Here is a tiny trained network, its code and every weight. The questions are about switching its units off for an input and a target symbol, where a switched-off unit gives its printed mean instead of its output.

import numpy as np


def w(rows, s, z=0):
    codes = np.array(rows[::2]) - 128.0
    scale = np.full(codes.shape[1], s)
    scale[-1] = z or s
    return codes * scale


def norm(h):
    return h / np.sqrt((h * h).mean(-1, keepdims=True) + 1e-5)


def f(y):
    return y / 2 * (1 + np.tanh(0.7978845608 * (y + 0.044715 * y**3)))


def softmax(a):
    e = np.exp(a - a.max(-1, keepdims=True))
    return e / e.sum(-1, keepdims=True)


def log_softmax(a):
    a = a - a.max(-1, keepdims=True)
    return a - np.log(np.exp(a).sum(-1, keepdims=True))


def net(x, mask):
    ids = ['αβδηθστψω'.index(c) for c in x.split()]
    T = len(ids)
    res = E[ids] + P[:T]
    u = 0
    for l in range(2):
        r = norm(res)
        for j in range(2):
            rows = slice(2 * j, 2 * j + 2)
            q, k, v = (r @ M[l][rows].T for M in (Q, K, V))
            z = softmax(np.where(np.tri(T) > 0, q @ k.T / 2**0.5, -1e9)) @ v
            o = O[l][rows]
            res = res + np.where(mask[u + j], z, o[:, -1]) @ o[:, :-1]
        u += 2
        y = f(norm(res) @ A[l][:, :-1].T + A[l][:, -1])
        res = res + np.where(mask[u : u + 8], y, B[l][:, -1]) @ B[l][:, :-1]
        u += 8
    return log_softmax(norm(res)[-1] @ U[:, :-1].T + U[:, -1])


Q, K, V, O, A, B = {}, {}, {}, {}, {}, {}
E = w([
[38,122,8],'α',
[114,114,229],'β',
[137,97,7],'δ',
[170,133,125],'η',
[26,251,105],'θ',
[143,109,239],'σ',
[194,201,68],'τ',
[149,102,215],'ψ',
[47,47,137],'ω',
],0.015)
P = w([
[102,165,2],'0',
[141,103,161],'1',
[133,117,163],'2',
[131,122,171],'3',
[107,126,157],'4',
[136,139,173],'5',
[113,168,158],'6',
[88,113,120],'7',
[85,170,113],'8',
],0.0092)
Q[0] = w([
[133,231,98],'0.h0',
[120,227,254],'0.h0',
[149,152,157],'0.h1',
[94,188,131],'0.h1',
],0.0086)
K[0] = w([
[125,231,38],'0.h0',
[36,153,244],'0.h0',
[89,97,46],'0.h1',
[177,183,107],'0.h1',
],0.011)
V[0] = w([
[3,185,172],'0.h0',
[214,95,59],'0.h0',
[79,48,142],'0.h1',
[224,183,224],'0.h1',
],0.0079)
O[0] = w([
[210,5,69,239],'0.h0',
[102,107,154,7],'0.h0',
[142,223,103,121],'0.h1',
[74,253,197,198],'0.h1',
],0.0066,0.0019)
A[0] = w([
[89,70,80,198],'0.n0',
[184,167,100,169],'0.n1',
[5,163,83,198],'0.n2',
[86,109,44,178],'0.n3',
[148,75,150,21],'0.n4',
[254,117,101,218],'0.n5',
[133,83,198,5],'0.n6',
[127,77,190,17],'0.n7',
],0.0097,0.0017)
B[0] = w([
[138,165,200,170],'0.n0',
[182,99,209,160],'0.n1',
[51,30,182,255],'0.n2',
[156,105,186,202],'0.n3',
[102,124,97,138],'0.n4',
[131,135,235,203],'0.n5',
[174,253,105,176],'0.n6',
[140,221,71,169],'0.n7',
],0.0066,0.0047)
Q[1] = w([
[103,88,162],'1.h0',
[44,6,84],'1.h0',
[65,41,146],'1.h1',
[225,142,172],'1.h1',
],0.012)
K[1] = w([
[169,207,255],'1.h0',
[99,128,203],'1.h0',
[126,59,75],'1.h1',
[191,245,209],'1.h1',
],0.012)
V[1] = w([
[254,115,108],'1.h0',
[163,165,9],'1.h0',
[88,112,126],'1.h1',
[130,84,119],'1.h1',
],0.012)
O[1] = w([
[97,88,7,152],'1.h0',
[85,11,144,1],'1.h0',
[47,104,157,112],'1.h1',
[90,129,116,104],'1.h1',
],0.012,0.0052)
A[1] = w([
[157,156,85,84],'1.n0',
[203,187,205,179],'1.n1',
[129,151,136,145],'1.n2',
[64,97,149,132],'1.n3',
[98,172,184,215],'1.n4',
[121,105,246,164],'1.n5',
[31,182,86,254],'1.n6',
[86,63,186,88],'1.n7',
],0.012,0.0048)
B[1] = w([
[224,255,137,134],'1.n0',
[116,54,141,255],'1.n1',
[144,32,164,144],'1.n2',
[79,177,129,155],'1.n3',
[26,112,33,200],'1.n4',
[7,52,105,172],'1.n5',
[46,81,114,217],'1.n6',
[168,215,64,138],'1.n7',
],0.0062,0.0095)
U = w([
[114,33,185,49],'α',
[158,200,71,252],'β',
[148,36,112,73],'δ',
[133,220,136,154],'η',
[110,103,240,81],'θ',
[114,187,204,151],'σ',
[153,55,2,36],'τ',
[78,222,254,104],'ψ',
[145,127,122,220],'ω',
],0.0098,0.0027)

Each question gives the input, a string of symbols that net reads in full, and the target symbol t.
The units are the heads (2 rows each of Q, K, V and O) and the neurons (one row each of A and B). Each row of codes is followed by its name. A weight is (code - 128) times the scale printed after its matrix; where a second scale follows, it is the last column's (O, A, B and U).
mask holds one flag per unit, layer by layer, with each layer's heads first. A switched-off unit (its flag False) gives its mean, the last column of its rows in O or B, instead of its output. The means were averaged over made-up inputs and are rounded, as every weight is.
A unit's drop is (log p(t) with every unit on - log p(t) with that unit switched off) / (log p(t) with every unit on - log p(t) with every unit switched off).
The circuit of an input: a set's keep is (log p(t) with only the set's units on - log p(t) with every unit switched off) / (log p(t) with every unit on - log p(t) with every unit switched off). Starting from the 12 units with the biggest drops (on a tie, the unit counted first), units are removed one at a time, each time the one whose removal leaves the highest keep (on an exact tie, the one counted first), for as long as the keep stays at least 0.8.
units of the circuit, in order: the units of the circuit, biggest drop first
k most important neurons: the k neurons with the biggest drops, biggest first
k most important neurons of layer l: the k neurons of layer l with the biggest drops, biggest first
heads that matter: for each layer, one digit per head in row order, 1 if its drop is at least 0.15 and else 0, layers parted by /
drop of u: that unit's drop, to one decimal
input τ β ψ τ σ δ τ, target τ: heads that matter => 01 / 10
input ψ η ψ ω τ, target ψ: units of the circuit, in order => 0.h0, 1.h0
input τ δ θ ψ θ τ δ β, target τ: 3 most important neurons of layer 0 => 0.n2, 0.n6, 0.n0
input τ η α α θ ψ, target τ: 2 most important neurons of layer 0 => 0.n6, 0.n2
input ψ η τ τ, target ψ: units of the circuit, in order => 0.h0, 0.h1
input τ δ η θ β η δ τ, target τ: units of the circuit, in order => 1.h0, 0.n3, 0.n2
input τ δ β β θ θ η σ, target τ: most important neuron => 0.n0
input ψ η η α, target ψ: units of the circuit, in order => 1.h0, 0.h0
input δ η β η β τ ψ β, target τ: heads that matter => 11 / 11
input η η η, target ψ: heads that matter => 10 / 10
input β σ α τ β β, target β: heads that matter => 10 / 00
input α η σ ψ α ω σ, target α: heads that matter => 01 / 10
input β δ ψ, target β: heads that matter => 00 / 10
input α β τ, target α: most important neuron of layer 0 => 0.n5
input α β τ ω β η σ θ β, target α: drop of 1.h1 => 0.3
input τ σ β δ τ θ σ, target τ: drop of 0.h1 => 0.3
input β σ σ, target β: drop of 0.n3 => 0.0
